Below are the code and all the weights of a small trained network. Each question names an input and a target symbol and asks about switching units off, where a switched-off unit gives its printed mean instead of its output.

import numpy as np


def w(rows, s, z=0):
    codes = np.array(rows[::2]) - 128.0
    scale = np.full(codes.shape[1], s)
    scale[-1] = z or s
    return codes * scale


def norm(h):
    return h / np.sqrt((h * h).mean(-1, keepdims=True) + 1e-5)


def f(y):
    return y / 2 * (1 + np.tanh(0.7978845608 * (y + 0.044715 * y**3)))


def softmax(a):
    e = np.exp(a - a.max(-1, keepdims=True))
    return e / e.sum(-1, keepdims=True)


def log_softmax(a):
    a = a - a.max(-1, keepdims=True)
    return a - np.log(np.exp(a).sum(-1, keepdims=True))


def net(x, mask):
    ids = ['δελμξτφ'.index(c) for c in x.split()]
    T = len(ids)
    res = E[ids] + P[:T]
    r = norm(res)
    for j in range(2):
        rows = slice(3 * j, 3 * j + 3)
        q, k, v = (r @ M[0][rows].T for M in (Q, K, V))
        z = softmax(np.where(np.tri(T) > 0, q @ k.T / 3**0.5, -1e9)) @ v
        o = O[0][rows]
        res = res + np.where(mask[j], z, o[:, -1]) @ o[:, :-1]
    y = f(norm(res) @ A[0][:, :-1].T + A[0][:, -1])
    res = res + np.where(mask[2:10], y, B[0][:, -1]) @ B[0][:, :-1]
    return log_softmax(norm(res)[-1] @ U[:, :-1].T + U[:, -1])


Q, K, V, O, A, B = {}, {}, {}, {}, {}, {}
E = w([
[115,203,111,234,61],'δ',
[104,123,128,28,211],'ε',
[70,208,135,82,48],'λ',
[96,41,208,171,147],'μ',
[128,45,190,212,143],'ξ',
[115,166,105,119,249],'τ',
[98,23,187,96,171],'φ',
],0.019)
P = w([
[58,81,49,150,119],'0',
[5,89,87,145,144],'1',
[21,104,101,139,143],'2',
[39,111,117,141,144],'3',
[56,118,130,141,148],'4',
[70,127,142,140,149],'5',
[85,133,154,138,150],'6',
[100,139,164,138,153],'7',
[114,147,175,135,154],'8',
[127,155,187,134,152],'9',
[143,164,201,131,154],'10',
[164,173,216,130,155],'11',
[191,180,230,126,153],'12',
[161,167,184,178,180],'13',
],0.018)
Q[0] = w([
[128,95,147,156,177],'head 0',
[49,255,135,157,219],'head 0',
[132,211,55,137,151],'head 0',
[168,144,59,148,91],'head 1',
[93,235,109,90,191],'head 1',
[119,71,179,118,72],'head 1',
],0.065)
K[0] = w([
[145,124,131,107,53],'head 0',
[226,162,254,99,114],'head 0',
[174,207,178,96,185],'head 0',
[71,153,113,126,74],'head 1',
[157,231,236,153,128],'head 1',
[100,49,50,151,156],'head 1',
],0.051)
V[0] = w([
[90,133,200,200,106],'head 0',
[116,97,255,100,102],'head 0',
[114,22,126,12,33],'head 0',
[158,125,202,115,79],'head 1',
[110,150,157,213,108],'head 1',
[79,190,242,151,198],'head 1',
],0.036)
O[0] = w([
[125,86,44,129,140,217],'head 0',
[134,219,31,197,165,175],'head 0',
[254,243,80,62,96,141],'head 0',
[195,93,146,86,132,67],'head 1',
[114,180,174,62,164,166],'head 1',
[145,169,171,12,51,252],'head 1',
],0.025,0.023)
A[0] = w([
[151,128,210,160,53,90],'neuron 0',
[184,141,148,139,67,127],'neuron 1',
[131,78,124,108,237,44],'neuron 2',
[224,145,254,174,68,1],'neuron 3',
[210,62,101,174,136,123],'neuron 4',
[90,106,150,143,127,168],'neuron 5',
[191,119,132,140,211,141],'neuron 6',
[84,116,102,61,146,136],'neuron 7',
],0.058,0.019)
B[0] = w([
[134,109,105,150,27,182],'neuron 0',
[126,75,132,98,168,228],'neuron 1',
[96,205,202,111,162,155],'neuron 2',
[255,197,143,248,220,167],'neuron 3',
[72,39,170,175,133,143],'neuron 4',
[175,172,81,100,114,192],'neuron 5',
[132,122,148,66,124,159],'neuron 6',
[115,93,150,164,130,254],'neuron 7',
],0.088,0.021)
U = w([
[130,126,129,126,2,160],'δ',
[58,73,115,239,139,121],'ε',
[217,145,146,205,128,171],'λ',
[195,206,78,36,101,2],'μ',
[77,192,199,136,137,168],'ξ',
[86,182,23,186,136,164],'τ',
[128,45,122,86,162,100],'φ',
],0.013,0.0044)

Each question gives the input, a string of symbols that net reads in full, and the target symbol t.
The units are the heads (3 rows each of Q, K, V and O) and the neurons (one row each of A and B). Each row of codes is followed by its name. A weight is (code - 128) times the scale printed after its matrix; where a second scale follows, it is the last column's (O, A, B and U).
mask holds one flag per unit, heads first, then neurons. A switched-off unit (its flag False) gives its mean, the last column of its rows in O or B, instead of its output. The means were averaged over made-up inputs and are rounded, as every weight is.
A unit's drop is (log p(t) with every unit on - log p(t) with that unit switched off) / (log p(t) with every unit on - log p(t) with every unit switched off).
The circuit of an input: a set's keep is (log p(t) with only the set's units on - log p(t) with every unit switched off) / (log p(t) with every unit on - log p(t) with every unit switched off). Starting from all 10 units, units are removed one at a time, each time the one whose removal leaves the highest keep (on an exact tie, the one counted first), for as long as the keep stays at least 0.8.
units of the circuit, in order: the units of the circuit, biggest drop first
most important unit: the unit with the biggest drop
k most important neurons: the k neurons with the biggest drops, biggest first
which heads matter: for each layer, one digit per head in row order, 1 if its drop is at least 0.15 and else 0, layers parted by /
drop when u is switched off: that unit's drop, to one decimal
input τ λ ξ ξ, target τ: most important unit : head 1
input τ φ φ, target τ: units of the circuit, in order : [head 1; neuron 5]
input δ δ ξ λ, target ε: which heads matter : 00
input τ ξ δ τ φ ε μ, target τ: which heads matter : 01
input δ δ λ μ μ ξ φ τ φ δ τ δ τ, target ξ: which heads matter : 10
input λ δ φ τ φ φ μ φ τ λ, target δ: which heads matter : 10
input φ τ λ ξ φ λ δ λ λ φ δ λ, target ξ: which heads matter : 11
input ξ ξ ε δ ε ε ε τ μ, target ξ: units of the circuit, in order : [head 1; neuron 2]
input ξ φ φ μ φ φ λ, target μ: units of the circuit, in order : [head 0; head 1]
input μ δ τ φ ξ δ ε, target ξ: units of the circuit, in order : [head 1; neuron 5]
input ξ ε τ μ λ μ φ λ δ, target φ: which heads matter : 01
input δ μ ε ξ τ λ λ, target φ: which heads matter : 01
input δ δ ε δ τ λ τ, target φ: which heads matter : 11
input δ φ τ ε μ φ φ λ λ ε, target φ: most important neuron : [neuron 1]
input φ μ τ λ δ, target φ: which heads matter : 10
input δ δ ε δ δ ξ ξ τ λ φ φ, target δ: which heads matter : 10
input δ ε τ μ τ, target τ: which heads matter : 10
input μ δ ξ ε φ, target μ: which heads matter : 11
input τ φ φ ξ ξ τ λ λ λ μ δ δ δ, target ξ: units of the circuit, in order : [head 0; neuron 2; head 1]
input δ δ φ φ τ μ μ, target δ: most important unit : head 0
input φ δ λ ξ τ δ δ λ φ λ φ τ ξ, target φ: 2 most important neurons : [neuron 4; neuron 6]
input δ φ λ φ λ τ, target φ: 3 most important neurons : [neuron 3; neuron 5; neuron 0]
input μ φ λ τ μ ξ ξ μ, target μ: drop when neuron 5 is switched off : 0.0
input τ λ τ λ λ δ λ τ ε ξ μ λ τ λ, target δ: drop when head 0 is switched off : 0.8
